Here is a tiny trained network, its code and every weight. The questions are about switching its units off for an input and a class, where a switched-off unit gives its printed mean instead of its output.

import numpy as np


def w(rows, s, z=0):
    codes = np.array(rows[::2]) - 128.0
    scale = np.full(codes.shape[1], s)
    scale[-1] = z or s
    return codes * scale


def norm(h):
    return h / np.sqrt((h * h).mean(-1, keepdims=True) + 1e-5)


def f(y):
    return np.maximum(y, 0)


def log_softmax(a):
    a = a - a.max(-1, keepdims=True)
    return a - np.log(np.exp(a).sum(-1, keepdims=True))


def net(x, mask):
    res = np.array(x, float).reshape(1, 5) / 4 @ E
    u = 0
    for l in range(3):
        y = f(norm(res) @ A[l][:, :-1].T + A[l][:, -1])
        res = res + np.where(mask[u : u + 9], y, B[l][:, -1]) @ B[l][:, :-1]
        u += 9
    return log_softmax(norm(res)[-1] @ U[:, :-1].T + U[:, -1])


A, B = {}, {}
E = w([
[32,167,158,213,31],'x0',
[126,72,199,187,195],'x1',
[125,125,128,128,128],'x2',
[77,253,74,117,191],'x3',
[126,128,130,128,130],'x4',
],0.0037)
A[0] = w([
[224,116,122,141,125,121],'L0N1',
[181,82,164,89,16,183],'L0N2',
[199,124,82,25,119,168],'L0N3',
[116,144,81,124,210,116],'L0N4',
[126,125,100,197,139,4],'L0N5',
[170,77,124,127,254,120],'L0N6',
[155,101,143,126,116,93],'L0N7',
[159,70,147,134,120,85],'L0N8',
[92,107,228,175,120,163],'L0N9',
],0.0077,0.0034)
B[0] = w([
[70,113,151,106,129,183],'L0N1',
[198,90,123,87,98,242],'L0N2',
[114,105,192,254,165,249],'L0N3',
[194,132,129,98,112,207],'L0N4',
[93,119,160,128,189,130],'L0N5',
[108,160,109,41,78,254],'L0N6',
[56,160,75,155,95,153],'L0N7',
[49,51,171,115,137,175],'L0N8',
[154,99,101,120,159,207],'L0N9',
],0.0077,0.0053)
A[1] = w([
[131,148,93,141,71,160],'L1N1',
[153,115,120,86,123,83],'L1N2',
[192,136,127,89,180,138],'L1N3',
[182,180,200,200,134,218],'L1N4',
[165,33,127,181,137,92],'L1N5',
[227,163,105,156,180,9],'L1N6',
[129,152,87,180,251,93],'L1N7',
[124,19,136,126,178,2],'L1N8',
[183,90,124,66,2,157],'L1N9',
],0.007,0.0015)
B[1] = w([
[227,128,49,116,109,165],'L1N1',
[162,136,133,90,186,165],'L1N2',
[127,92,119,130,16,189],'L1N3',
[46,119,47,105,136,186],'L1N4',
[205,198,170,105,36,218],'L1N5',
[46,7,154,116,159,172],'L1N6',
[43,2,81,50,171,188],'L1N7',
[57,232,210,216,82,212],'L1N8',
[128,81,99,87,229,254],'L1N9',
],0.0041,0.0052)
A[2] = w([
[89,191,56,81,144,32],'L2N1',
[75,161,122,192,233,97],'L2N2',
[129,110,254,161,112,114],'L2N3',
[219,150,129,48,223,49],'L2N4',
[91,39,209,64,85,3],'L2N5',
[148,98,235,204,93,23],'L2N6',
[39,143,181,91,156,198],'L2N7',
[109,21,140,124,148,124],'L2N8',
[111,174,185,54,153,209],'L2N9',
],0.0059,0.0014)
B[2] = w([
[132,170,203,192,111,189],'L2N1',
[146,80,179,109,182,156],'L2N2',
[90,177,75,132,92,210],'L2N3',
[161,143,143,138,71,190],'L2N4',
[132,145,104,170,166,254],'L2N5',
[148,254,82,140,118,201],'L2N6',
[141,59,101,97,153,204],'L2N7',
[73,199,149,134,174,230],'L2N8',
[157,47,114,171,130,191],'L2N9',
],0.0078,0.005)
U = w([
[127,234,142,208,96,143],'0',
[63,75,141,119,220,22],'1',
[255,75,135,78,88,254],'2',
],0.011,0.0004)

Each question gives the input, the list of numbers given to net, and the class t.
The units are the neurons (one row each of A and B). Each row of codes is followed by its name. A weight is (code - 128) times the scale printed after its matrix; where a second scale follows, it is the last column's (A, B and U).
mask holds one flag per neuron, layer by layer. A switched-off neuron (its flag False) gives its mean, the last column of its row in B, instead of its output. The means were averaged over made-up inputs and are rounded, as every weight is.
A unit's drop is (log p(t) with every unit on - log p(t) with that unit switched off) / (log p(t) with every unit on - log p(t) with every unit switched off).
unit that matters most: the unit with the biggest drop
k most important neurons: the k neurons with the biggest drops, biggest first
top k neurons in layer l: the k neurons of layer l with the biggest drops, biggest first
drop when u is switched off: that unit's drop, to one decimal
input [0,-3,-5,1,0], class 1: unit that matters most : L1N4
input [8,1,-3,3,3], class 1: top 3 neurons in layer 0 : [L0N2 L0N6 L0N4]
input [0,-7,-2,6,-8], class 1: 3 most important neurons : [L0N6 L0N2 L0N3]
input [0,-7,-5,-6,0], class 0: 2 most important neurons : [L0N3 L0N6]
input [0,-4,-2,-8,1], class 0: top 3 neurons in layer 0 : [L0N6 L0N8 L0N3]
input [-5,-5,7,2,-3], class 1: 3 most important neurons : [L0N3 L0N2 L1N4]
input [0,-6,-4,3,-1], class 1: 2 most important neurons : [L0N6 L0N3]
input [-4,1,-6,3,1], class 2: 2 most important neurons : [L0N6 L0N4]
input [-1,6,-7,6,-1], class 2: 2 most important neurons : [L0N3 L0N6]
input [0,-2,-7,1,6], class 1: 2 most important neurons : [L0N2 L1N4]
input [-3,8,1,1,7], class 2: 3 most important neurons : [L0N6 L0N3 L2N4]
input [6,2,-2,4,5], class 1: 2 most important neurons : [L0N6 L0N2]
input [-3,-6,1,-6,3], class 0: drop when L0N3 is switched off : 1.1
input [-1,-7,-8,-5,8], class 0: drop when L0N3 is switched off : 1.7
input [3,-1,-4,-1,1], class 2: drop when L0N3 is switched off : 0.8
